[ 39  16 -37   3 -10  10 -10  -3 -10   2  27 -11 -33  -7  43   0  -9 -22
  28  23 -37  -3  -6 -15   4  11 -14  18 -14  22  17  25 -18 -20]
6
[ 43  13 -41  21  -4 -16  -7  -8   9  21  24  -7  -9 -44  22   4 -25  -1
   0 -15 -16  19  15 -25 -29  29  27  13 -21  -7  14  14 -11   5]
10
[  2 -13 -13 -10  11  19  32  37  -1 -45 -18  37  29   6  10 -18  -7  15
   4  19   2 -47   1  16  31  10   2  23  15  34   4  25 -16  14]
2
[ 15   3  -8 -29  15  27  36  47   5 -12 -14  25  12  23 -19 -25 -10   3
  27 -17   4 -15   8  10  30  -4 -24  10   4   3 -17  22  -7   7]
1
[  8  -9 -31 -22  -6 -21 -15 -15  -8  39  -4   0 -42  48   9  15 -22  13
  46 -19 -16 -29 -19 -14  -4 -24 -16  -7   6  -9  -8  26 -40  10]
6
[ 31  -8 -17 -19  30  27  22  46 -18 -11 -28  37   7  -4  18 -15  -6  11
  30  -6  14 -27  -7 -21  30   0 -14   9   9  21 -10  33  11   5]
8
[ 59  17 -16  11  15  -4 -12 -22   5   3  36  -7 -19 -49  10  -4   1 -35
  17   7 -28 -11  -2  -1 -24  14   6  -1 -24  19  27  19  -6  -9]
10
[ -4   6   0   3 -15  25  21  10  -3  -8 -30  -8  16   6  -9   4  40   9
  12 -34   4  -7 -17  -2   2  23   0  -1  15 -32   5 -12 -11  22]
9
[ 33 -43 -16 -12  17  -1  57  33 -37   2 -37  29   2  -2  10  -8 -11   8
  -3  -3  -1 -11 -47 -37  15   0  -3 -12  10  66 -15  45 -14   3]
3
[-11   9  40 -24  -7 -39  -7 -20 -32  10 -24 -25  42  59 -15  10  10  -2
  25 -21 -19   5 -15  20  48 -15 -79  31  30 -52  -8  -5 -12  13]
9
[ 24  -2 -17  -7   7  10 -38 -16 -16   0  17  -5 -17 -50  32 -15   2   1
  -8  16   1  -3  -8  16  19  30   9  22   5  18   5  10  15   9]
7
[-12   7  11  -7 -11  23  14  -1 -15 -14 -35  -9  17  21 -14   2  43   8
  26 -29   6 -22 -24 -10   6  24   1  -3  13 -28   2 -14 -16  21]
2
[  2   4  -6  27   0  28  -1  16  12   2  -4  26  18 -58  17  -5 -18  -4
  -7  -8 -17  14  28  22  -7  47  15  19   7 -34  12  14  17  28]
4
[ 59  -4  21  12   2  11  27   2  49   2  11   1  69 -41 -88 -12  39 -12
  -2 -74 -19 -64  -6   4   8  23 -37 -45  16 -33  17   2  40  33]
2
[ 41  -4  -7   5   6 -19 -10  -7  -2  14   9 -10 -16 -47   6 -18  -3 -17
  -3  16 -10   4   6  13  -7   0  -4  11 -15  20  15   8  -5   2]
1
[ 50  15 -23   6  -5 -28 -15 -10  10   2   9 -11   1 -69   8 -20  -6  -9
   1  11 -23   3  -6  15  -6  13  15   6 -25   5  37  11 -16  16]
3
[ 82   8 -24   2  13 -17   0  -7   7   7  21  -5 -26 -16  24  27 -16 -20
  31   5 -32   0   6 -16 -21   2 -11   2 -19  17  16  26 -43  11]
10
[-10   2   6  -2  -8  36  14   0 -20 -16 -30 -12  15  24  -2   4  38   5
  28 -25  -2  -9 -32 -11  -1  33  -2   1  13 -19   7 -14 -20  22]
3
[-25 -67 -21  35   1   5  20  12 -80  25 -26  -7  11 -22  35  -3 -50  17
 -38  20 -22  14 -26   6 -17  37   5  66  51  51 -63  -8  -9 -36]
11
[ 31  10  -7  14  -1  18 -13 -24  -6   2  44  18 -22 -43  23   0 -17 -25
  -6  -1 -23  23   1   0 -21  37  -5  15  -2  11  25  19  13  -2]
10
[ 15  10  -4 -24   7   3  38  30 -10 -13 -25  26   9   7 -10 -33   2  10
   6   9  21  -1 -20  -4  36   7 -18  -5  11   2  10  20   8   7]
8
[ 27  21 -14  19  -8 -26  -9 -15  18  -2 -11   2   2 -57  19 -11 -13 -11
 -13   4 -16  -2  11  -5  -1   6   5  20 -17 -33  36  28  10 -15]
2
[-18  32 -33  39 -10 -18 -48 -44  -1 -17  25 -19  27  15  25  38  24  25
  -7  40 -16 -29  -3 -26   7   7 -49 -25 -14 -69  32  -7  34  65]
1
[ 24   3   5  -2  -2  -8  51  42 -11 -24 -31  24   9 -17   0 -32  15   3
   3  13  16 -18 -14  -6  32 -20 -17   2  -7  55   8  31  15  -3]
2
[  0   2   0 -10 -13  32  19  -3 -18 -18 -30 -11  12  21   0   4  42   2
  20 -24  -2 -10 -25  -9   3  27   3  -1  11 -25  -4 -12 -25  22]
1
[ 54  10 -43  24 -16   4  -4 -16   9   5  33  16  -4 -68  26  21 -39 -16
  -2  18 -39 -31  10  11 -12  37  18  12 -11   3   8  20  -6  -1]
6
[ -1   8  -2  -7 -17  24  14   6  -8  -7 -25 -17  12   9  -1   5  43   5
  29 -28  -4  -9 -11   1   6  30   1   3  10 -30   4 -10 -18  18]
6
[ -3   5   7  -3 -15  29  17   6 -15 -18 -27 -15  19  22   0   3  41   5
  19 -24   1 -11 -20  -1   3  32  -1   3  17 -31   0 -10 -16  12]
0
[  3   5   0   1 -12  23  20  -3  -2 -11 -30 -10  12   8  -7   4  47   5
  19 -30   0 -16 -25   3  -7  26   7  -5  12 -24   7 -12 -26  26]
9
[ 32 -23  -9   1   3  12  11  16  -9 -18 -12  22  -6 -13   7 -16   3  -7
   6  -1 -20 -44 -27   5   8 -19 -25  -5  19  23  -2  25   7 -20]
0
[ 42  23 -24   6 -21 -15 -23   1 -18  14  -3 -24 -13 -58   3  -3  -1  -3
  13  12  -2 -11   2  17  10   3  -9  23  -6 -20   6  -5   3   2]
2
[ 25  -8   4 -23  28  18  36  28  -4 -26 -24  32  27   0   1  11 -13   1
  14   0   1 -29  -6 -10  25  13   0  -3   1  30 -18  16  -4   6]
5
[ -1   4   9   3 -15  28  18   7 -13 -17 -25 -14  24  17  -3   1  42   6
  19 -28  -1 -14 -19   1   0  32  -5   3  16 -26   0  -8 -10  17]
0
[ 22   0   4 -10   6  23  52  42  -7 -47 -40  57  19 -28  12  -8  -1  -1
   3  16  10 -28 -18   6  33   9   1   2  11  22  19  46   7  11]
4
[  9   3   5  -6 -10  28  19   1 -10 -16 -36  -9  22  13  -2   1  35   7
  23 -25  -1 -18 -24  -6   3  32  11   2  17 -27   2 -17 -19  19]
8
[  4   5  -2  -3 -13  25  10  -4 -13 -13 -30 -12   9  23  -1  -1  40  10
  25 -26  -8  -9 -35 -11  -1  25  -2  -2  18 -31   7  -6 -29  20]
7
[  3 -25  49 -23  40   4  -6  -7   3 -41 -42 -39  14  51 -20  40  42  -1
  62  -7 -43 -98 -30  -5  30 -12  -2 -15   4  33 -19 -44 -57   5]
7
[ 24 -10 -38 -16  -9 -16 -20 -15 -21  36   9 -14 -37  23   9  21 -15  14
  37 -22  -7 -34 -13  -6 -13 -21  -5   0   7  -1  -5  26 -48  33]
1
[ 50 -16   6 -19  10  15  40  22 -15  -3 -12  36   8 -11   1 -13  -2  -4
  11  -8  19 -23 -19  -8  19   2  -1  -4   7  57 -18  21   8   2]
8
[ -7   6  -9  -7 -15  33  13   2  -9 -17 -30 -12  10  16   5   8  41   6
  27 -17  -8 -17 -21  -3   6  32   3  -1  11 -36   0 -14 -17  13]
6
[  7  -7  -6 -54  31  36   9  40 -57 -36  -3  24   5  15  16  -6  10   2
  13  53  22  -3 -50   1  41 -15 -35  -4   6  51 -21  33  24  19]
4
[-26  26  28  -8   1  -2 -16  -1 -50  11  22 -45  55  28 -29  37  49   3
  46 -55 -11  -3 -27 -30 -19 -18 -43  -8  -4 -43  19   9  15  49]
10
[  2 -20 -13  -9 -10  -5 -16   1 -21  46  18 -16 -46  47   6  27 -19   9
  47 -23 -25 -25  -6 -21   1 -14 -23   0  14  29 -11   5 -37   9]
6
[  4  10   0   3 -19  26  23   7  -2 -13 -31 -10  18  -1  -5   6  47   8
  14 -39   9 -10 -12   2   8  27   5   2  17 -30   3 -13 -13  20]
9
[ 64  16 -45   7 -16 -18 -25 -36 -12  10  45  -1 -19 -55  40   3 -28 -13
  -4  27 -29  -9 -20  -7 -14  10  17   1 -18  29  13  22  -6   5]
8
[ 15 -21 -12 -29  27  37  31  35 -32 -24 -23  22  -4  27   7  -8  14   0
  25  27   8 -39 -45 -12  29   6  -6 -16  14  49 -14  26 -10  15]
4
[ 22   0 -34 -14  -8 -13 -20  -3 -28  28   8 -16 -52  41  20  16 -21  16
  50 -11  -7 -17 -23 -19   1 -23 -30  11   4  24   6  28 -40  16]
3
[ 20 -28   3 -31  45   5  18  22 -46 -14 -24  27   7  12  15  -4 -11  -8
  22  29 -16 -17 -29  -4  25  -4 -29   2  15  53 -18  22 -21   3]
5
[ 24   9  -9 -11 -22 -12 -13 -21  11 -18  12 -12  -9 -65  13 -13   2   2
 -44  14 -13  20 -31  38   2  10   2  15 -11  13  24  13  23  17]
9
[ 39 -14 -34 -17  -5 -32 -21 -21  -9  25  13  -3 -39  23   8   4 -21   7
  33 -19 -30 -24 -22  -8  -8 -16  -8  -4  15   7  11  16 -56  16]
10
[ -3   9  -2   4 -10  25  13   3  -6 -14 -27 -17  14  14  -3   3  39   8
  24 -23  -8 -14 -22 -10   0  28   1  -5  17 -30   3 -15 -23  12]
11
[ 58 -25  45   4 -23 -49  17 -46 -21  16  25 -22  32 -23 -52  30   5 -25
 -12  12   2 -64 -30  14   7  -9 -31  -2  10  58  -6 -31  10 -28]
6
[  0   3   0  -5  -6  33  16   2  -7 -15 -24 -12  12  22  -3   7  37   4
  23 -30   2  -9 -11 -14  -2  25   1  -1   4 -27  -3 -12 -19  21]
1
[ -6  10   6  -6  -9  26  17  -2 -15 -16 -31 -17  20  16  -5  10  46   2
  25 -27  -1  -9 -20  -6  -2  25   4  -9  15 -30   3 -17 -20  22]
5
[ 24  -1   3 -24 -17 -25 -17  -1  -3  14 -11  -5 -11  21  13   2  -6   7
  43 -34 -22 -30   5  13  32  -8  -3  10  15  -2  -3   6 -47  21]
0
[  0 -11 -11 -45  20  23  22   1   9 -33 -14  36   3  31   7 -29  19  -6
  -9  12   7 -39 -42   5  49 -10  -5 -25  12  15  -6  41  15   0]
9
[ -4   4   9   2 -14  29  16   9  -6 -19 -29 -17  23  18  -4   3  40   9
  15 -27   2 -14 -15  -1   2  31  -2   5  14 -32  -2 -13  -6  14]
0
[ 32  18  -1  13  -1   9 -14  -5   3 -10   8   8 -12 -52  29  -2 -10 -16
   2  17 -12   4  16  18   5  26 -12  26  -5   5  33  13  15   3]
5
[  8   1   9  -6  -4  22  23   3  -7 -11 -29  -9  21  17 -10   7  45   1
  27 -35   3 -15  -8   0   5  31   6  -1  21 -37   4 -12 -22  25]
10
[ -5   6  -5   3 -11  27  16   4 -10 -13 -33 -24  15  22  -1  -1  49  11
  24 -25  -5  -7 -28  -9  -4  30  -2  -2  18 -32   2 -13 -24  19]
11
[ 11 -13 -24 -10  -2  -5  -7  -9 -19  21   8  -7 -41  40  11   7  -9   3
  36 -22 -25 -18 -15  -9   1 -20 -24 -14  25  21 -12  16 -38   6]
5
[ -6   2   2  -7  -8  33  20   1 -19 -19 -28 -13  19  19  -2   4  47   5
  15 -22   5  -1 -19 -10   1  30   0  -1  10 -28  -2 -12 -18  26]
1
[ 29   1   7 -18 -16  15 -16 -23 -28  -2   5  17 -20 -29  40   6   0 -20
  11  19 -19  11 -15  25   5  25  11   7   6  28   3  -2 -19  29]
5
[ 42  26 -41  14 -10  -9  -1  -6  13 -13  11  -2  -8 -33  17  -7  -3  -6
 -12  35 -11   4 -12   7  -6   1 -19   8 -15 -16  28  18   3  -2]
9
[-10  42 -31  29   8 -26  33  14 -43 -39 -36 -61  -2  32   9  12  46  24
  44 -49 -43 -20 -35 -38  40  -9 -93  -3  22 -39  13  55  -3 -23]
0
[-27  -4 -30 -18  55 -51 -37 -22 -57  17 -59 -60  -6  20 -10   6  39  -2
  57  15 -24 -44 -44 -15  12 -62  -8 -45   3 -62 -53 -14 -33 -30]
4
[-24  24 -24  30  -2 -10 -43   1 -22  31  -2 -25 -31 -24  16  12 -12  16
  18  34  -1 -38  -5 -10   1   3 -15  13  -8 -36  38  14  27  14]
11
[ 37 -11 -13 -25  30   9  34  47 -30  -6 -24  15  -9   5  -4 -23  -6 -13
  43  11 -14 -35 -36 -23  31 -28 -15 -12 -10  61 -19  26 -15 -21]
3
[ 40  28 -18  39   3 -12   1   2  16   0  23  12   7 -75   5  -7 -17 -11
   2  16  -5   2  32   8 -12  23   4   8 -28   8  30   6   8   2]
3
[ 65  14 -14  18  -8   0   8 -14  -5  -2  16   2 -32 -47  24  30  -7 -18
  10   5 -10   4  -8 -15 -15  17  -6  -5 -10  28  16  27  -8   2]
4
[ -2  11   6 -11  -8  22  17  -3 -10 -19 -37 -19  16  24  -4  -1  48   3
  24 -22   0  -7 -26  -4   6  24  -4  -7  13 -27   7 -14 -16  21]
5
[ 35   8  -7  16  -9 -13  56  23   1 -15 -36  31  15 -21  10 -12  -4  -3
  19  -3 -16 -25  -6  -8  13   5  14  -3   0  26   0  18 -36  -8]
11
[ -7   3  -1  -4  -1  28  14   3 -12 -14 -32  -9  17  12   0  11  37   7
  25 -29   5  -8 -21 -15  -4  31  15  -8  13 -31   2  -2 -19  24]
4
